Below is a small trained network, with its code and all its weights. Each question gives an input and a class and asks what happens when units are switched off, that is, made to give their printed mean instead of their output.

import numpy as np


def w(rows, s, z=0):
    codes = np.array(rows[::2]) - 128.0
    scale = np.full(codes.shape[1], s)
    scale[-1] = z or s
    return codes * scale


def f(y):
    return np.maximum(y, 0)


def log_softmax(a):
    a = a - a.max(-1, keepdims=True)
    return a - np.log(np.exp(a).sum(-1, keepdims=True))


def net(x, mask):
    res = np.array(x, float).reshape(1, 3) / 4 @ E
    y = f(res @ A[0][:, :-1].T + A[0][:, -1])
    res = res + np.where(mask, y, B[0][:, -1]) @ B[0][:, :-1]
    return log_softmax(res[-1] @ U[:, :-1].T + U[:, -1])


A, B = {}, {}
E = w([
[65,165,177,66,75,82,169,108,168,209],'x0',
[64,153,99,120,208,94,86,9,116,160],'x1',
[199,110,181,190,143,8,141,47,144,107],'x2',
],0.013)
A[0] = w([
[152,46,135,203,195,177,87,172,87,60,151],'neuron 1',
[101,157,176,63,100,50,196,153,164,225,55],'neuron 2',
[156,83,167,138,28,108,187,201,138,103,96],'neuron 3',
[67,189,168,98,80,158,203,106,160,136,85],'neuron 4',
[194,105,185,158,125,43,168,95,160,121,85],'neuron 5',
[79,167,131,132,221,143,86,47,107,165,122],'neuron 6',
[143,123,130,145,87,140,207,192,164,78,61],'neuron 7',
[103,131,211,75,22,109,139,104,173,165,133],'neuron 8',
[84,87,88,74,133,203,118,165,123,139,75],'neuron 9',
[163,79,203,162,119,49,147,79,155,98,78],'neuron 10',
[178,99,168,173,84,142,187,178,133,142,56],'neuron 11',
[152,128,146,110,120,140,136,135,174,144,251],'neuron 12',
[90,152,49,12,96,210,129,147,107,137,89],'neuron 13',
[172,148,167,114,92,144,181,180,126,101,132],'neuron 14',
[189,103,42,174,170,148,95,148,74,61,27],'neuron 15',
[84,156,100,108,180,112,53,54,111,152,26],'neuron 16',
],0.011,0.014)
B[0] = w([
[219,119,95,75,162,136,176,83,66,156,253],'neuron 1',
[176,56,104,128,240,70,114,111,3,181,210],'neuron 2',
[34,146,173,70,136,75,103,174,153,72,227],'neuron 3',
[148,79,116,130,170,133,127,99,39,185,191],'neuron 4',
[147,116,150,205,31,154,100,190,114,193,211],'neuron 5',
[59,158,149,52,100,114,119,151,168,31,230],'neuron 6',
[67,107,210,62,142,69,60,186,115,81,189],'neuron 7',
[150,89,78,111,196,146,174,29,59,145,225],'neuron 8',
[126,110,149,220,87,178,87,178,110,182,210],'neuron 9',
[135,158,183,192,67,145,71,142,113,178,208],'neuron 10',
[86,108,147,85,148,100,34,213,131,96,182],'neuron 11',
[195,254,48,73,112,209,247,56,220,89,231],'neuron 12',
[134,140,159,221,28,124,72,125,92,165,248],'neuron 13',
[29,159,141,113,155,102,126,134,168,104,208],'neuron 14',
[164,83,76,147,250,90,122,105,26,164,203],'neuron 15',
[45,96,183,58,156,39,56,215,172,90,189],'neuron 16',
],0.0096,0.017)
U = w([
[158,72,82,110,218,122,144,89,74,157,78],'0',
[56,117,154,52,140,108,99,149,162,83,83],'1',
[129,124,147,247,46,138,94,131,114,176,100],'2',
[158,215,58,86,90,166,249,59,189,105,249],'3',
],0.015,0.018)

Each question gives the input, the list of numbers given to net, and the class t.
The units are the neurons (one row each of A and B). Each row of codes is followed by its name. A weight is (code - 128) times the scale printed after its matrix; where a second scale follows, it is the last column's (A, B and U).
mask holds one flag per neuron, in row order. A switched-off neuron (its flag False) gives its mean, the last column of its row in B, instead of its output. The means were averaged over made-up inputs and are rounded, as every weight is.
A unit's drop is (log p(t) with every unit on - log p(t) with that unit switched off) / (log p(t) with every unit on - log p(t) with every unit switched off).
The circuit of an input: a set's keep is (log p(t) with only the set's units on - log p(t) with every unit switched off) / (log p(t) with every unit on - log p(t) with every unit switched off). Starting from the 12 units with the biggest drops (on a tie, the unit counted first), units are removed one at a time, each time the one whose removal leaves the highest keep (on an exact tie, the one counted first), for as long as the keep stays at least 0.8.
circuit, biggest first: the units of the circuit, biggest drop first
unit that matters most: the unit with the biggest drop
top k neurons: the k neurons with the biggest drops, biggest first
drop of u: that unit's drop, to one decimal
input [-1,-3,-5], class 2: circuit, biggest first -> [neuron 13]
input [7,-3,-6], class 0: top 2 neurons -> [neuron 2; neuron 8]
input [-4,-5,-3], class 1: top 2 neurons -> [neuron 2; neuron 8]
input [6,4,-6], class 0: top 3 neurons -> [neuron 2; neuron 8; neuron 5]
input [-7,-8,3], class 1: top 3 neurons -> [neuron 3; neuron 7; neuron 11]
input [8,-6,2], class 0: top 2 neurons -> [neuron 2; neuron 8]
input [0,-2,3], class 3: top 2 neurons -> [neuron 13; neuron 9]
input [4,-4,2], class 0: top 4 neurons -> [neuron 8; neuron 2; neuron 6; neuron 16]
input [0,-2,4], class 2: top 3 neurons -> [neuron 5; neuron 10; neuron 6]
input [-7,8,3], class 1: top 2 neurons -> [neuron 6; neuron 16]
input [7,-7,6], class 0: top 3 neurons -> [neuron 2; neuron 8; neuron 6]
input [5,3,8], class 2: top 2 neurons -> [neuron 5; neuron 10]
input [-1,3,-1], class 3: drop of neuron 11 -> 0.1
input [3,5,-6], class 2: drop of neuron 3 -> 0.2
input [5,4,-3], class 0: drop of neuron 2 -> 0.1
input [-5,-7,0], class 1: unit that matters most -> neuron 3
